Each row has a hidden stage along a path, written after it and counted from one end. A new block has a new path.
[ -29  -89 -191  117  -83  220  -49 -228  149 -272  228  -59  -19  321
   16  -44  -94  270  152  334   22  -30  -48    2  304   72 -117  116
  163  -22  -15  176 -125  150 -299  -90   49  127  142   32  179 -108
  161   79  254   98  -68 -119] : 33
[ -65 -117  -70 -214 -223   42   14  -75   49  110  236 -243 -166 -234
  237 -263  -40  197  -82  -51 -195   78  182  112  192   83  115 -163
  -48  -90   -7   78   91   10 -245 -250  -26 -257 -220  -36 -107  -27
   10  186   16  -64   29 -110] : 31
[  21 -140  116 -242  -51   20  -91 -117 -159   39  224  -99 -321 -132
  131  122   24  228  -74 -125 -298   57  121   15  282   -8   61  -22
  -62 -314  -61  -94  160 -121  -79 -117 -249  -95 -160  -28 -224  -20
 -170  -28  -88  136 -107  -29] : 4
[  25 -150  -32 -345  178   73 -164   34   -8  157  -25   37 -256 -424
  297 -334  -10 -156  -75 -198  -45  187  103  175   10   16  129 -205
 -216   75  -66  -44   58   29  -25  -45 -111  -81 -223 -381 -446  116
 -387  276   40  -56   56  -15] : 22
[ 143 -110   25  109 -135 -107  236   81  -59   14   94   28   88   10
 -118  296  157  156 -247  -32 -161 -166   57  -47   71  -31  -23 -120
  -77  -36  109 -123   17 -119   49  -12  -15   23  110  111  174  105
   93 -199 -239    2  -86  257] : 5
[  86  -88   16  111  221 -157   22 -122   24  -32  -48  114  -44  173
  -40  220   95  109  -82  187  119 -138    4  -33  197    4  -77  134
   87   -1  110 -244   69 -173 -139 -111 -106  381  155 -208   44  -17
 -156  -55   34  312 -126  106] : 0
[ -25 -174   13 -299 -113  271  -10  249    2 -111  299  156   -9 -226
  161  -47 -309   58 -228 -170 -124  148   50  390    0 -101  102 -309
 -558  188 -145    9  -53  -66  -42  128  128 -280 -109 -247 -174  238
 -173  349  216 -234   44  152] : 14
[  94 -221  -79  107  -56  -97  237 -162   14   49  134 -114   63  146
  -11  245  179  216  -87  191  -78  -37  173 -141  301   30  -39 -149
  154 -101  201 -265  111 -231  -60 -217 -128 -123   11  -51   79  -23
  -62   11 -140  185  -95   94] : 6
[  82 -107 -220  -15  284   20 -175 -122  106  -45 -235  224 -128  -19
   21 -206  138 -130  157  110  119  -99  -33 -183 -119   99  -24  260
   -8  159 -117   37  -56  215  -25   58 -141  419    6 -208 -186  -42
 -164   80   65  204 -103  -80] : 28
[  79  -61 -115   81 -194  -84  227  118   75  121  173 -161  244   85
  -14  214  129  223  -75  245 -124 -172  -72    9  252   63   36  -44
  105   51   29  -22 -124  -68   35  -61   95 -303  120   20  145   65
  198  -20 -232  -84 -169  -17] : 21
[ -57  -93 -115   54   37    5  -99  -43   24   24  -26  105  -26   74
   -7  -32  160  179   27  157  -19 -283 -125   26   36  112   83  242
  106   89  -23   50 -137   87  -26  -46   55  231  121  -38   12  -40
   34 -134  -81  125 -173 -159] : 31
[ 137 -130 -189  -28 -123  135   59   63  -21  -81   74   45  -34  -80
  -67    6  122  -41  -58  -74 -195 -132   10 -105  -75   22  -80  -87
 -148   12  -70  208 -131  245   92  170  -28   -5   76  148   80  112
  126 -190 -222 -135   15   91] : 31
[ 193  -35  -95   53  121 -123  189   65  120  -73   13   47   27   30
  -63   92  -20  -91 -268   14  157 -154   62   16   56  -42 -209 -167
 -126   61   92  -81  108 -106 -233  -43  -63  306  178 -135  225  107
    8  -87   64   77   85  281] : 4
[ 301   34 -280  -35  106  -39  126   73  215  -63  -81  -65  -11 -119
   -2 -190    3 -331  -75  -10  125  -26   41 -159  -44   14 -265 -170
 -120   94  -65  190   12  249 -185   82 -109  196   90  -76  114  112
  110   15   18 -105  151  194] : 30
[ 301  332  132  -72  471 -277 -275  131  135  101 -438  151 -157 -254
   96 -192   21 -290   96  -14  207   82 -309  -51  -42    4   17  416
  -38  143 -298   26  -54  256  -69  129 -107  632   44 -322 -379   62
 -113  203  153   57 -232   89] : 27
[  63  -79  189  -17   79  -63  -18   83 -124   40   17  168  -66  -91
    9  210   68  141 -194  -78 -101  -39  -54  162   85  -63  104    2
 -143    7   26 -201  -10 -147   64   12    1  152   57 -139 -124  121
 -174  -41  -71   69 -153  183] : 5
[  16 -140   37  -58  162   68  -37  268  -20   57  -84  337   60 -228
   76  -73   18  -92 -278 -154   79  -76  -94  357 -164  -54  136 -203
 -297  355   64 -114 -146  -46  135  104  204  143  104 -320 -147  264
 -253   60    3 -148    3  211] : 17
[  17 -121  115 -244 -107  121 -143 -104 -115   -6  187  -78 -340 -229
  193 -114  -23  187  -74 -259 -285  163  130   50  193    0   91 -130
  -73 -250  -44    4  145    3 -111 -146 -180  -64 -222   36 -272  -15
 -124   61   25  -14  -39    8] : 11
[ -24  -89 -291    0  134  179 -140 -166  141 -159   93  -11 -151  169
   41 -216   -7   51   91  213  124 -219  -87   34  162  110 -161  106
  156   -7  -38  249  -83  182 -297  -61  -46  307  185  -79  130  -78
   61 -132  166  140   27 -196] : 27
[-228  -80  -82   26 -314  139 -105 -109  -12  -65  375 -143  -40  277
    7  101   22  604   66  289 -240 -373 -165  147  347  150  114  323
  234 -150  -78  220 -166   39 -198 -169  129  -58  142  224  205 -160
  321 -235  -46   98 -248 -389] : 32
[   5   29  380 -309  198 -134 -182  180  -44  280  -86   90 -199 -544
  389 -262 -125    5 -265 -308    7  350    6  461   85  -75  346 -191
 -264  143   -3 -319  123 -217  -74 -189   64   15 -275 -515 -596  175
 -472  499  207  -98  -86  167] : 13
[  46 -157   82 -117  211 -117  -41   82  -89  147 -113  223 -122 -216
   67   39  137  -26 -240 -165    1 -104   43  122  -62  -23  117  -63
 -179   93   63 -270   88 -178   66  -48  -80  218  -31 -289 -230  120
 -334  -20  -98  128  -75  140] : 6
[ -65  -21    2   72   61   91 -169 -112   79 -112   71   59  -97  134
   87 -132  -37  259    2  127   81 -108 -135  174  219   64   27  136
  189   19   40   57  -59   26 -258 -176   77  338  133  -65   28  -77
   31   -9  237   98 -106  -91] : 17
[  50  -55   59   93  263  -76  -98 -148   29  -77  -67  160 -113  153
    6   99   43  137  -21  153  141  -70  -62   26  189    2  -27  187
  100   -1   56 -198   50 -118 -176 -120  -89  471  120 -220  -57  -47
 -180   19  179  307 -161   57] : 5
[ 174 -117   34   59    8 -107  125  -25  -36   84    0   -4   51   10
    1  238  192  114  -55   62 -118   47   37 -138  192   -7   38  -70
   70  -41   80 -245   29 -117  115  -67 -109  -74  -18  -62 -116   49
  -96   59 -176   68 -187  149] : 10
[ 113 -173 -184  -99 -162  156   39   16  -47  -36  138  -37  -92 -127
    5  -24  134   11  -30 -107 -271  -75   71 -126   12   44  -48 -139
  -93  -78  -63  192  -66  197   93   96 -107 -152  -16  159   -4   74
   83 -158 -246 -133   13   27] : 22
[ -57  -67  -35  -76 -173  183  -16  176  -81   -2  306  -56   -7  -31
   26   82   -9  223 -151   33 -208 -225 -197  346  178    8   55  -81
  -78  -13  -58  228 -245   75    9   88  194 -179  210   51  119  148
  152 -253 -160 -188  -53  -76] : 29
[-116  -71   33  205 -127  -22   -5  -54  -28  -83  166   87   38  307
 -121  232  105  505 -122  181  -68 -443 -156  118  196   73   64  265
  198  -52   86  -21  -70 -133 -153 -173  114  319  254  167  285  -96
  219 -340  -23  196 -241  -87] : 8
[  91   -4 -407   27 -277    0  261   17  310 -149  281 -292   73  154
  -44 -173  -96   87 -208   79   76 -406  112  -87  142  119 -320 -190
   78  -54   40  340  133   81 -537 -228  -28  103  173  253  588  -71
  527 -250   88  -80  204  -13] : 17
[ 296 -123   14  211   37  -92  117 -248  -61  -63  -99    9  -58  103
 -103  258  303   67   75   54 -152  137  118 -444  181   -8 -106    5
  202 -195  122 -202   76   33  110  -45 -277  172   -3  135  -60  -40
  -47  -52 -191  177 -170  256] : 7
[  45   30   55 -273  128   64 -204  -29   97   26   -3  -45 -322 -406
  327 -510 -185  -97  -68 -221   34  292   78  218   75    7   60 -155
 -165   13  -82   99  112  124 -318 -142  -62  163 -206 -269 -330   44
 -202  345  318  -94  110   51] : 22
[ -99 -213  102 -140 -200   94    7 -139 -141  -13  380 -123 -215  -19
  116  144  -30  406 -148  -31 -296   10  153  165  348   -2   85 -122
  -39 -266   67  -92  113 -210 -161 -203  -87 -186  -90   18  -36  -24
  -90  -37  -32  108  -63  -25] : 3
[ -91 -131    3  -56 -200  118   11  217  -92   66  204   77   59 -116
   28   57   63  248 -201  -50 -225 -241 -123  308   26   27  179  -66
 -143  106  -15   99 -209   -1  112   52  216 -164  113   37   42  150
   80 -170 -204 -182  -97  -23] : 21
[  14    1   48   55  212 -114 -128   93   63   84 -188  241   38  -36
   53  -56   95   70  -67   72  140 -164 -185  141  -17   49  149  212
   27  250   -5 -127  -97  -24   -2  -49  108  369  107 -250 -147   41
 -123   68   65   85 -206    6] : 18
[ 144  120  -83  -65 -101   31   53   93  156  -81  173 -191  -37  -73
   71 -133 -155    8  -96   27  -15    3  -70  112  182    2 -132  -98
  -80  -25 -109  263  -46  176 -302  -12   47   38   96   24  146   74
  245   37  123 -175   53   77] : 31
[ 358   85 -124   -8  216 -165  120   87  202  -46 -153   -2  -13  -82
   -1  -70   -8 -305 -159  -73  208   -4   30 -164   15  -33 -260 -162
  -78   61  -10  -22  149   63 -213  -10 -176  353   80 -143   49   98
   21   43  105  -12   81  304] : 11
[  74  -67  -41 -190  132  -26  -52  197   17  136  -22   77  -54 -236
  129  -92   39  -98 -194 -122   13 -111  -61  186    1    7   56 -131
 -147  135  -35  -32  -21  -23   17   11    4   27   22 -250 -165  158
 -156    2  -73  -87  -10   37] : 18
[  20  -36  185 -187  -54  -55   -4  128  -43  193  124  -98 -106 -315
  241 -100  -31  130 -266 -198 -120  121   31  309  199  -27  176 -275
  -85  -20   72 -135   79 -163  -88 -199   49 -159 -118 -181 -225  126
 -149  149   -6 -145  -24  105] : 14
[   4 -125  -80  143 -285  -70  238   83   38  104  192 -105  264  120
  -40  227  169  350 -127  204 -166 -235  -29   21  210   78  103  -46
  131   61  113  -68 -106 -122   45 -135  149 -265  109  113  198   32
  221  -80 -247  -64 -183   -4] : 18
[  64  -68  -65 -176  103  -26  -69   93   37  129  -40   25 -119 -256
  152 -200   59  -82 -131 -124   -6  -63    5  105    1   45   55 -100
  -89   82  -27   13   21   36  -50  -54  -44   68  -41 -196 -175   89
 -130   26  -49  -53   10    7] : 20
[  57 -108  139 -197   68    2  -91 -154  -72   18  103  -55 -333 -210
  193  -84  -36   99 -110 -173 -125  211  173   64  222  -31   37 -142
  -74 -205   31 -142  212 -110 -195 -190 -215   81 -188 -153 -262   -3
 -262  141  107  119   -4  100] : 5
[  28 -191   47  -77  155 -121   -7   28 -124  133  -31  170  -90  -75
    5  212  192   85 -184  -36  -70 -195   25   50   46    1   93   28
  -86   10   57 -274   56 -213  103  -40 -114  128   25 -217 -148   76
 -276 -126 -202  205 -145   56] : 4
[  62 -175   65 -115  148  -59   -2   15 -112   89   27  106 -132 -115
   54  160  109   39 -192  -76  -69  -58   58   96  107  -36   44 -102
 -117  -32   64 -235   75 -190   42  -39 -121   68    3 -232 -161  105
 -288  -58 -122  136  -69  116] : 4
[  62 -112   30 -266   78   68 -156  -64  -43  117   -3  -27 -256 -351
  255 -227   25  -42   60 -115 -172  305   91   35   91   15  151  -74
 -147  -29 -115  -34   17  106   26  -19 -136 -140 -264 -245 -473   60
 -302  331    1  -28  -62  -16] : 29
[  57  107  186 -209  -56 -225   -9  309  -20  340  -34  -75  -51 -487
  200 -156   49   36 -283 -244 -145  -47  -82  285    4   20  257  -72
 -164   87  -70  -19    2  -39    1  -88  106  -77  -93 -139 -227  164
  -14   56 -175 -225  -95   70] : 22
[ 178  -21  150 -171   78  -41  -83 -127  -60   -2   60  -84 -286 -157
  142   41  -17   60  -12 -113 -160  262   97  -85  265  -46   -9  -32
  -47 -248  -76 -125  179  -37 -120  -92 -276   54 -175 -100 -300   -5
 -191  171   61  104 -103  119] : 6
[ 104  -11 -113  -12  -77  -40  182  173  113  -25  198  -98   83   47
  -14   81  -60   69 -300   13   50 -265  -39  162  168   -8 -144 -223
  -51   16   59   51   35 -102 -239  -93   54   40  201  -14  289  107
  190 -176    2  -85   58  124] : 11
[  31 -104   69  -24   96 -114   43  133  -40  102   -5  151    7  -85
   16  123   84   89 -270  -54   14 -188  -31  187   27  -20   89  -60
 -118  103   80 -208   25 -200   -3  -65   34  161   81 -194  -37  118
 -147  -74  -75   72  -95  135] : 7
[ -30  -51   -5 -108   82  -95   11  298   16  222  -57  131   45 -285
  104 -136   65  -51 -333 -108   64 -247 -105  388 -116   18  159 -134
 -208  293   51  -39 -111  -55   12  -17  224   91  108 -284  -48  215
 -108  -64 -122 -133    7   64] : 32
[  -6   43  -54    8   99    7 -152   29  107  -42  -12   88  -50   36
   51 -126  -18  122   -6  107   84 -201 -187  133   83   75   24  223
   56  102  -90  121  -97   96 -181  -46   69  339  143  -95   10  -18
   70  -31  138   52 -127  -99] : 21
[-126 -200   65  104 -238   82  130   96 -139  -46  332   87   89  153
  -99  342   61  454 -295   57 -205 -349  -63  303  172  -16   95  -69
  -61  -19  142  -64 -116 -225    1  -55  193  -44  233  112  277   91
  108 -327 -164   18 -120   61] : 5
[-117  -64  -91 -247 -174  -53   -2  271    5  220  183  -66  -38 -253
  112 -122   35  167 -304 -143 -153 -433  -53  299  -15  102  158  -44
 -150   66  -76  143  -13  -61  -98 -106  105 -118   19  -21   54   85
  126 -228 -206 -129  -20 -171] : 21

Each row has a hidden stage along a path, written after it and counted from one end. A new block has a new path.
[-403 -320 -270  119 -199  166 -329   14   -9 -259  -11   66  -37 -186
 -175  103  123  660  249  -78   87  -63 -231  133 -101   51 -119 -167
  304  -52   24  140 -179  -36  -45   -3  -49 -366  160   35 -565 -123
  -95  284 -190 -248 -164  103] : 10
[ -74 -271  -25   62 -168 -148 -229   42   27  110 -148 -673   53   70
  220 -182  262 -239   91  -93   71  106  -87  433 -204  344 -234  150
  336  303 -206  242  166 -150  185  -39  195  -11   -7 -303 -201   94
 -340 -110  158 -159   86   86] : 12
[ 223   81 -163   64 -116  193 -240  -34  318   66  -70  -28  210   -8
  136 -134  244 -194 -281  184  109  321   93   23  -54  105  164  -86
  -87   67  337   62  238  266  136  -31  218  469   33 -445  177  124
 -138 -219   50  -47  283   23] : 6
[ 401  339  187  132 -130 -240 -122   44  232  209  -90 -163   14   -1
  282 -126 -102 -496   -2  -42 -145  258   28    5   64   49   71  -35
  183    9  217 -230   57   99  141 -121  291    8   25   86  433   98
   94 -246  230   79  116  212] : 12
[-351  -25  -67   19  -53 -117 -155 -118  219  -48 -130  190    2  -33
   44  121 -185  367  279  -77   13   99  118  -16  118   69 -135 -335
  300   -2   48  -26 -266   18  168  -79 -240 -254  157  334 -142  175
  166  103 -385   72 -153  -54] : 7
[ 103  -17 -478  -42 -187  462 -174 -222  260  -93 -133  -75 -153 -226
  -47 -126  438  109 -183  213 -163  182 -603   -5 -293 -125  108   64
 -314 -144  171  123   53   26 -252  -19  114  319  121 -406 -387   96
 -180  -55  117    0  -35  110] : 13
[ -56   19  333    1  -73 -596 -242  -30  -38  279 -155 -229    7  177
  218 -128 -146 -153  219 -172  -14   -4  224  263  148  334 -285 -104
  431  240  -82 -156  -53 -114  170 -182   61 -329  168  488  316  197
  188  -42  -69  -98  -33   -5] : 8
[-200 -212 -247  173   44  351  -64  117  100 -279  -81 -219  181  -26
   16  209  122  158   40   60  398  -44   -3  177 -127   70 -136 -128
  232  -11   -6  369 -123   70  406   55 -118  118 -248 -501 -569  -34
 -445  105  -58   84  -94   33] : 18
[-364 -227 -357    0 -119  -17 -169   47  164  -16  -88 -388  -54 -184
   18  131  179  128  275 -148  -30  255   34  224 -144  149 -204  -30
  388   26 -131  221  -49   -9  108  -27 -109 -169   26 -169 -256  -92
  -82   11 -113 -126   34  179] : 9
[-166   25  343  278 -200 -263 -335  -50   35    7  -87  262  266  206
   52  -69 -365  228  257 -141  301 -149  214  166  236  118  -92 -391
  447  149  174 -139 -248   39  311  -61  106 -441  138  409   -5  194
   36  146 -212  -75  -73  -79] : 8
[  15   45 -338  -18  -63  190  125  -70  309 -152   24 -227 -339 -270
  173  119   24 -120  367    9 -288  296 -183 -191   -5 -192   13  -13
   52 -116   -4  111 -247   64   53  -74 -218  136 -112 -162 -333   16
   14 -189    8  275 -160  490] : 14
[ 315  -17  340 -142  225 -435  -52   37 -250  147  -42  -31  -34  199
  227 -155  221 -119 -170   84   34   45  209   -1  226  532 -135  -19
   13  234   28 -128  152   84   90 -146  -33  297  155  246  389   90
  100  -82  -88 -116    6 -121] : 2
[ 384  281  -41  157   18  275 -118   95  376    7 -214  -28  344   14
  199   13  100 -274 -466  261  225  203   23  -18  -95   20  180 -110
  -20 -129  397    0  193  203  347  -58  279  450 -152 -432  218  139
 -218 -159  177  190  179 -127] : 17
[  62   61  491  336   88 -112 -173   26  -52  -91 -153   94  311  304
  191   82 -369  -70  -67   66  484 -367  243  181  195  126 -209 -358
  271   86  116    7 -194   29  598  -26   -7  -88 -156  160  -89  352
 -197   84 -152  202 -250 -192] : 22
[ 222   91 -391   41 -167  408 -201 -135  255  -50 -138   -3  -44 -177
  -35 -147  414   14 -315  159  -98  205 -588   33 -325  -59  151   39
 -288 -138  242   53  136   79 -210   50  226  283  138 -439 -249   67
 -246  -29  179  -42   38   13] : 12
[-290 -233 -106  157  106  309 -156   29  -72 -406  -40  173    1  -96
 -109  341  -49  572   56  144  289 -338  -61    8   29  -49 -209 -288
  143 -193   53  199 -305   15  245  -29 -303 -108 -107   31 -612   44
 -124  285 -308   81 -410    0] : 22
[-320 -521 -277 -131 -151   56 -359  -86 -164  -46   10 -327  -35  -47
 -125  -69  452  365  151  111  153  -46  101  264    1  241 -213   43
  133  173  -50  289   51   18  -58 -172  -31  135   81 -172 -284  -86
  -46   41 -120 -394   58  197] : 5
[  59 -122 -434  -28 -157  319 -142 -183  -14   22 -125 -415  -75  -65
 -143 -134  500 -129  -52   99   97    4 -424  314 -270  -27 -109  162
 -183  -36    1  253   -8   18 -125   -1  126  246  -45 -538 -390  -43
 -330  -27  255 -129   18  199] : 15
[ 145   51  346 -125  221 -387   10 -147 -191   82 -116  263  -22  229
  138  -89   14  108  -27   83   77  -27  197 -102  356  388 -143 -224
  -10  145   50 -186 -127   80  137 -134 -223  169  199  481  236  218
  200   22 -319   36 -146 -228] : 1
[  64  -60  458  266 -217 -298 -309  -40   18  114 -182 -200  266  341
  298 -324 -142 -193   51 -114  268 -125  -44  375    5  328 -148 -123
  359  400  -17   -1   35 -143  344  -10  326 -199   88   64  -83  359
 -312  -21   73  -45  -14 -165] : 11
[ 383   39 -176  -58   47   79 -136 -166 -339  165   -5   21   61  147
 -269 -233  605 -199 -330  126  298    2 -102  237   -7  241  -31   44
 -422   41  214   27  106  347 -186   66  128  488  107 -404  135 -163
 -204    7  157 -351  204    5] : 2
[ 369  547  -14   26  214 -273  118   42    2  142   57  430 -123  -40
  -57  144 -103 -243   33 -165  -58  270  169 -200  218   41   43 -270
  -51 -223  301 -359 -223  416   -9   48 -184  -23  108  262  508 -185
  294   -4  -64   52   10  132] : 4
[-422 -441 -287   -8 -305  143 -352 -110   62  -84 -125 -405   24 -136
  -74  -17  251  396  279   74   77  -16  -44  255  -54   37 -178    7
  332   40  -51  257  -77 -119   44 -203   66 -112   30  -96 -426   -4
  -52   47  -77 -232  -11  219] : 12
[ 432  324   83  136  -74 -238 -155  154  162  221   15 -148   27  -34
  210  -87   23 -542  -81  -97  -98  334  120   58    7  140   75   -9
  150   28  247 -195  168  236   93  -35  284   61   33  -91  515  -64
   41 -231  248  -67  230  246] : 8
[ -59 -266 -192  -11  176   72  -36  162  -48  -46 -110 -715  -13  -23
  163  184  331 -270  -74   78  193   -2   96  339 -199  276 -358  135
  192   81 -233  407  110  -28  344  -35 -144  280 -289 -508 -261   -7
 -361  -94   78   33  -66  121] : 21
[ 452  237 -313 -259  191   28   46 -214  -96  286 -137  -38  -82    6
 -137 -137  651 -360 -442  204  -13  303  -86   42  -21  217   -2   80
 -527 -109  197  -64  154  343 -228  -14  -27  685  131 -319  416  -75
   31 -154   88 -135  224  -56] : 1
[-148  -28  249  301   42   -2 -188   11  -20 -169 -107  101  218   94
   31  270 -343  152   98   71  396 -303  329   96  240  -35 -228 -391
  329 -111  129   44 -312   91  520  -77 -156 -181 -170  216 -164  190
  -11  130 -278  137 -269  -15] : 23
[-328 -314 -235  -10   21  232 -171   -6  -14 -201  -91 -288   36 -107
  -74  279  120  321  149  209  256 -189  191  129   67  -31 -251 -100
  238 -128   -8  288 -201    4  271 -210 -204   77 -221 -109 -362  -21
  -21   79 -163    7 -173  194] : 20
[  70  -58 -169  -24  150  -29 -134  156  -16   45  -73  -63  163   13
    8   33  383   24 -285   22  214  232  146  145  -96  415  -76  -61
   64   65  108  101  220  217  124   47   -4  273   69 -312  134 -129
 -180   30  -69 -213  191 -166] : 4
[ 185  161   74   85   87 -173 -133  222  102  170 -284 -316  272   69
  164   38  128 -258 -310  -19  189  121   58  270 -162  321 -130   -9
  314  -24   79  -35  198   -3  302  -60  238    2  -54 -125  299   -4
 -175    2  179  -19  126 -218] : 16
[  15  110  112  -28 -150 -130 -146 -261  292   48  -42  169 -109   20
  227 -102 -228    6  269  103 -156  138  161 -201  304  -75   38 -252
   57   79  204 -146 -209   88  106 -231  -86   90  123  364  124  352
  329 -204 -219  184  -88  200] : 7
[ 487  556   95  228  167    1    3  -64  185  161 -218   95   92   29
  104  136 -120 -607 -427   93   64   94   13   13  -12 -103  -41 -236
 -204 -312  298 -187  -34  278  261   78   -1  222  -93  -66  382  251
   -5 -133   43  287  -75 -104] : 24
[-284 -295 -167  -39 -151  184  -90 -167  343 -248 -125 -180 -201 -144
  288  -29   34  336  272  118 -216  133 -296 -111  -63   20  -64  -75
  148  117 -112  219 -127 -206  114 -131 -182   80   72  -10 -629  351
  -94  -84 -224  225 -270  104] : 13
[-191 -207  -10 -149  -16 -170  -95  -85  120 -124   60  -11 -335 -118
  244   33  -52  287  383   35 -282  115   73 -210  198  117 -117 -125
  176  136  -57   16 -162  -52   15 -216 -304    3  141  361 -177  184
  273  -96 -307   82 -241  268] : 6
[ -24  -80 -216   62   36  280  -86   77  289 -139 -232 -210  169  -48
  175   59  225   72 -243  139  153  154 -192   95 -249  169  -32  -48
  112   -7   44  226  121  -31  279   10   29  254  -79 -433 -314  143
 -370    1   -2  135  -18 -185] : 16
[-102   88 -503 -139  -92  213    9 -346  334    0  -49   31 -319 -199
  -17    4  156  -11  220   41 -268  317 -240 -114  -47 -186   -8 -112
 -241 -100   69   80 -233  148 -165  -14 -285  217  116 -135 -258  158
  104 -142 -161  166  -95  265] : 7
[-131 -100 -529  -43  -95  263  -55 -135  -44  -61  -61 -298 -216 -195
 -246   82  363   76  206  -23    7   13 -366  208 -192 -118 -166   73
  -38 -183  -55  204 -235   33 -157   -1 -102  -25  -46 -298 -464 -201
 -149   89  112  -99 -110  316] : 15
[ 230  100 -511 -195  165  369   50 -112  173   25 -160 -381 -232 -211
   21  122  496 -314 -334  296 -128  165 -299   33 -263  -69  -92  158
 -387 -245   56  202   86  101  -77  -71 -130  603 -156 -523  -96   47
 -118 -189  165  180  -66  162] : 20
[-407  -66 -213   61 -130  -19 -151  -66  280  -71 -158  -12    2 -144
   31  158 -113  324  318 -125  -30  184   14   54   -6   15 -137 -250
  387  -58   -5   55 -240  -19  166  -47 -176 -318  104  159 -262   86
   66   91 -286   49 -109   36] : 10
[-269 -111  143   30  -23 -105    1 -210  101  -99 -196 -117  -63  152
  216    6 -252  139  390  -20  104 -176  -58   83  134   51 -265 -212
  271  150 -172  112 -399 -207  338 -121 -258 -163  -46  275 -463  384
  -66   37 -230  304 -369  -11] : 16
[ 474  385 -214  182   59  158   29  239  258   48  -70 -179  108 -130
  121   81  188 -515 -292  -21   46  371 -119   37 -222   40  134   24
   23 -186  261  -25  153  272  173  102  226  246 -152 -538  212 -180
 -275 -140  347   91  202  131] : 15
[ 455  442 -148  -45  146  177   10 -151  259  220 -319 -110   96   56
   96  -40  228 -529 -542  255   74  126 -207   93 -184  -16    8  -13
 -353 -193  252  -45  103  138  109  -38  112  512  -90 -337  286  249
 -132 -183  220  266   46 -178] : 19
[ 199  102  248  149  209 -280 -136  216  -61  159 -211 -401  180   94
  213  174    1 -439 -307   33  207  -48  303  294  -28  300 -309  -61
  281  -43   -2    8  152   43  439  -66   45   45 -163  -18  354  110
  -88  -66   48   35  -31 -119] : 23
[ 173   -9  150   -5  -61 -123 -300 -133 -174  221 -329 -257  177  245
   -1 -281  300  -97 -337  104  247 -261 -325  451 -181  290 -219   68
  -15  113   24  -13  126 -178    6 -101  334   21  114   -2   23  206
 -231   93  226 -166  -34 -300] : 16
[  36 -199  161  120 -158 -196 -226   23    1  126 -180 -584  132  192
  275 -254  166 -296   28  -77  161   11  -97  438 -154  367 -217  104
  312  359 -165  185  154 -166  262  -27  266   -8  -13 -242 -167  194
 -390 -101  185 -102   54  -22] : 13
[ 446  241 -260   81  186  445  -66   39  124  -95 -133   40   39  -97
  -10   96  363 -214 -640  298  124   27 -360   10 -290  -13   57  -17
 -407 -267  296   80  177  211   34   86   80  526 -102 -555  -58   56
 -308  -26  186  134  -57 -103] : 21
[ -35   54  241  -90  151 -326  -33 -163  -53   39 -117  336  -12  183
  106  -21 -117  230   95   24   81  -19  204 -107  320  270 -143 -319
   68  105   72 -159 -219   70  154 -121 -274   19  199  509  127  251
  229   66 -389   77 -178 -204] : 3
[-279 -284 -324  -34  -89  -75 -193   82   54   43  -50 -520  -61 -129
   39   57  300    1  207 -135   -3  233   69  304 -167  261 -241   61
  341  127 -170  259   65    4   82  -26  -60  -60   17 -272 -188 -123
 -143  -32  -30 -220   93  208] : 8
[ 375  431  118  158   -7 -148 -235  -28 -136  139   26  573  121   78
 -227  -49  -39   -5 -157  -41  200  -42   60  -11  196   13  104 -292
  -90 -179  488 -390 -131  377  -99   -1  182 -111  203  275  477 -147
  211  139   37 -212   77    9] : 5
[-322 -177 -142   58  -70  128 -173  -16   44 -162 -125 -114  109  -73
  -83  209  -25  386  249   90  247 -142  147   94  111  -54 -167 -186
  357 -136   63  134 -284   -7  260 -197 -101 -150 -118   82 -287  -35
   34  142 -151    1 -133  133] : 17
[ 141  298  275  115  126 -131 -138 -152 -151   94 -291  277  165  275
  -87    2 -151   30 -216   42  355 -415 -173  230   48   69 -220 -278
  -17 -112  153 -190 -266  -30  168  -39   15 -194   50  352   42  247
  -41  247  -26  117 -291 -353] : 19
